Below is a small trained network, with its code and all its weights. Each question gives an input and a target symbol and asks what happens when units are switched off, that is, made to give their printed mean instead of their output.

import numpy as np


def w(rows, s, z=0):
    codes = np.array(rows[::2]) - 128.0
    scale = np.full(codes.shape[1], s)
    scale[-1] = z or s
    return codes * scale


def f(y):
    return y / 2 * (1 + np.tanh(0.7978845608 * (y + 0.044715 * y**3)))


def softmax(a):
    e = np.exp(a - a.max(-1, keepdims=True))
    return e / e.sum(-1, keepdims=True)


def log_softmax(a):
    a = a - a.max(-1, keepdims=True)
    return a - np.log(np.exp(a).sum(-1, keepdims=True))


def net(x, mask):
    ids = ['βηθλξτφψω'.index(c) for c in x.split()]
    T = len(ids)
    res = E[ids] + P[:T]
    r = res
    for j in range(3):
        rows = slice(2 * j, 2 * j + 2)
        q, k, v = (r @ M[0][rows].T for M in (Q, K, V))
        z = softmax(np.where(np.tri(T) > 0, q @ k.T / 2**0.5, -1e9)) @ v
        o = O[0][rows]
        res = res + np.where(mask[j], z, o[:, -1]) @ o[:, :-1]
    y = f(res @ A[0][:, :-1].T + A[0][:, -1])
    res = res + np.where(mask[3:11], y, B[0][:, -1]) @ B[0][:, :-1]
    return log_softmax(res[-1] @ U[:, :-1].T + U[:, -1])


Q, K, V, O, A, B = {}, {}, {}, {}, {}, {}
E = w([
[144,124,210,64,92,88],'β',
[133,141,27,104,203,85],'η',
[122,62,133,114,77,228],'θ',
[120,167,44,94,174,68],'λ',
[111,121,150,196,120,167],'ξ',
[127,152,27,73,223,112],'τ',
[129,66,192,72,125,143],'φ',
[150,139,143,183,204,179],'ψ',
[245,126,137,2,68,106],'ω',
],0.016)
P = w([
[187,95,184,185,35,131],'0',
[55,176,163,129,11,254],'1',
[62,173,144,128,67,213],'2',
[73,183,138,133,117,183],'3',
[86,198,135,138,156,160],'4',
[104,219,140,145,197,137],'5',
],0.008)
Q[0] = w([
[182,106,68,100,114,49],'head 1',
[79,137,41,254,155,121],'head 1',
[171,83,152,158,105,91],'head 2',
[83,131,155,197,148,152],'head 2',
[80,185,92,103,127,120],'head 3',
[139,134,120,151,120,148],'head 3',
],0.039)
K[0] = w([
[243,172,120,94,86,46],'head 1',
[201,107,73,255,165,179],'head 1',
[96,212,147,102,124,129],'head 2',
[137,127,134,186,167,204],'head 2',
[164,112,113,167,118,104],'head 3',
[130,125,116,149,125,145],'head 3',
],0.031)
V[0] = w([
[178,113,155,189,153,53],'head 1',
[147,167,89,176,60,173],'head 1',
[175,72,47,169,90,173],'head 2',
[158,241,33,145,104,175],'head 2',
[200,150,139,7,205,207],'head 3',
[76,179,128,132,17,18],'head 3',
],0.014)
O[0] = w([
[119,144,100,104,111,198,19],'head 1',
[122,180,141,92,186,152,208],'head 1',
[172,97,100,138,204,174,213],'head 2',
[183,41,61,179,94,158,158],'head 2',
[99,11,152,116,230,123,254],'head 3',
[110,160,92,232,81,136,209],'head 3',
],0.011,0.0055)
A[0] = w([
[156,127,133,32,58,136,124],'neuron 1',
[145,146,188,167,118,137,181],'neuron 2',
[188,168,143,151,168,124,88],'neuron 3',
[71,150,150,182,190,170,140],'neuron 4',
[122,65,201,114,36,251,135],'neuron 5',
[140,91,201,110,74,153,215],'neuron 6',
[136,144,187,126,149,118,2],'neuron 7',
[93,146,113,194,123,131,79],'neuron 8',
],0.018,0.006)
B[0] = w([
[138,158,146,214,189,92,145],'neuron 1',
[190,53,101,67,204,151,155],'neuron 2',
[50,91,140,105,65,175,174],'neuron 3',
[180,143,153,146,104,112,248],'neuron 4',
[183,166,115,197,174,8,196],'neuron 5',
[128,154,152,128,90,218,227],'neuron 6',
[116,84,57,133,97,90,180],'neuron 7',
[61,95,182,173,130,117,214],'neuron 8',
],0.017,0.011)
U = w([
[99,163,220,146,103,82,3],'β',
[189,192,3,143,69,149,165],'η',
[119,131,229,81,79,195,181],'θ',
[106,138,84,219,69,124,99],'λ',
[153,250,146,141,68,170,114],'ξ',
[107,48,108,132,140,61,27],'τ',
[147,179,95,124,60,46,127],'φ',
[109,190,126,137,167,125,74],'ψ',
[255,200,160,186,52,124,177],'ω',
],0.0064,0.007)

Each question gives the input, a string of symbols that net reads in full, and the target symbol t.
The units are the heads (2 rows each of Q, K, V and O) and the neurons (one row each of A and B). Each row of codes is followed by its name. A weight is (code - 128) times the scale printed after its matrix; where a second scale follows, it is the last column's (O, A, B and U).
mask holds one flag per unit, heads first, then neurons. A switched-off unit (its flag False) gives its mean, the last column of its rows in O or B, instead of its output. The means were averaged over made-up inputs and are rounded, as every weight is.
A unit's drop is (log p(t) with every unit on - log p(t) with that unit switched off) / (log p(t) with every unit on - log p(t) with every unit switched off).
The circuit of an input: a set's keep is (log p(t) with only the set's units on - log p(t) with every unit switched off) / (log p(t) with every unit on - log p(t) with every unit switched off). Starting from all 11 units, units are removed one at a time, each time the one whose removal leaves the highest keep (on an exact tie, the one counted first), for as long as the keep stays at least 0.8.
units of the circuit, in order: the units of the circuit, biggest drop first
k most important neurons: the k neurons with the biggest drops, biggest first
which heads matter: for each layer, one digit per head in row order, 1 if its drop is at least 0.15 and else 0, layers parted by /
input θ λ τ ω θ ω, target θ: which heads matter -> 011
input φ β φ β φ, target τ: units of the circuit, in order -> neuron 7; head 2
input ω λ λ λ, target ω: units of the circuit, in order -> neuron 4; head 3; head 2
input ω ψ ψ, target θ: units of the circuit, in order -> head 3
input ω θ ω, target θ: which heads matter -> 101
input λ ξ λ, target λ: which heads matter -> 011
input ω η η τ, target ω: units of the circuit, in order -> neuron 4; head 3
input ψ λ λ τ, target ψ: units of the circuit, in order -> head 3; neuron 1; head 1
input ω ξ η, target ω: which heads matter -> 001
input φ λ λ, target φ: units of the circuit, in order -> head 2; neuron 7; neuron 6; neuron 4
input θ λ λ, target θ: units of the circuit, in order -> neuron 3; head 2; neuron 5
input β λ λ λ, target β: units of the circuit, in order -> head 3; neuron 8; head 2
input θ τ τ ω λ λ, target θ: units of the circuit, in order -> neuron 3; head 2
input ω ω φ λ λ, target ω: 2 most important neurons -> neuron 4; neuron 8
input λ τ λ λ φ, target ω: 3 most important neurons -> neuron 5; neuron 6; neuron 8
input τ λ ω τ λ, target τ: units of the circuit, in order -> head 3
input ψ τ λ β λ, target ψ: which heads matter -> 101
input φ η φ τ, target φ: which heads matter -> 010
input ξ β ω λ φ η, target ξ: which heads matter -> 101
input ω η β θ, target ω: which heads matter -> 000
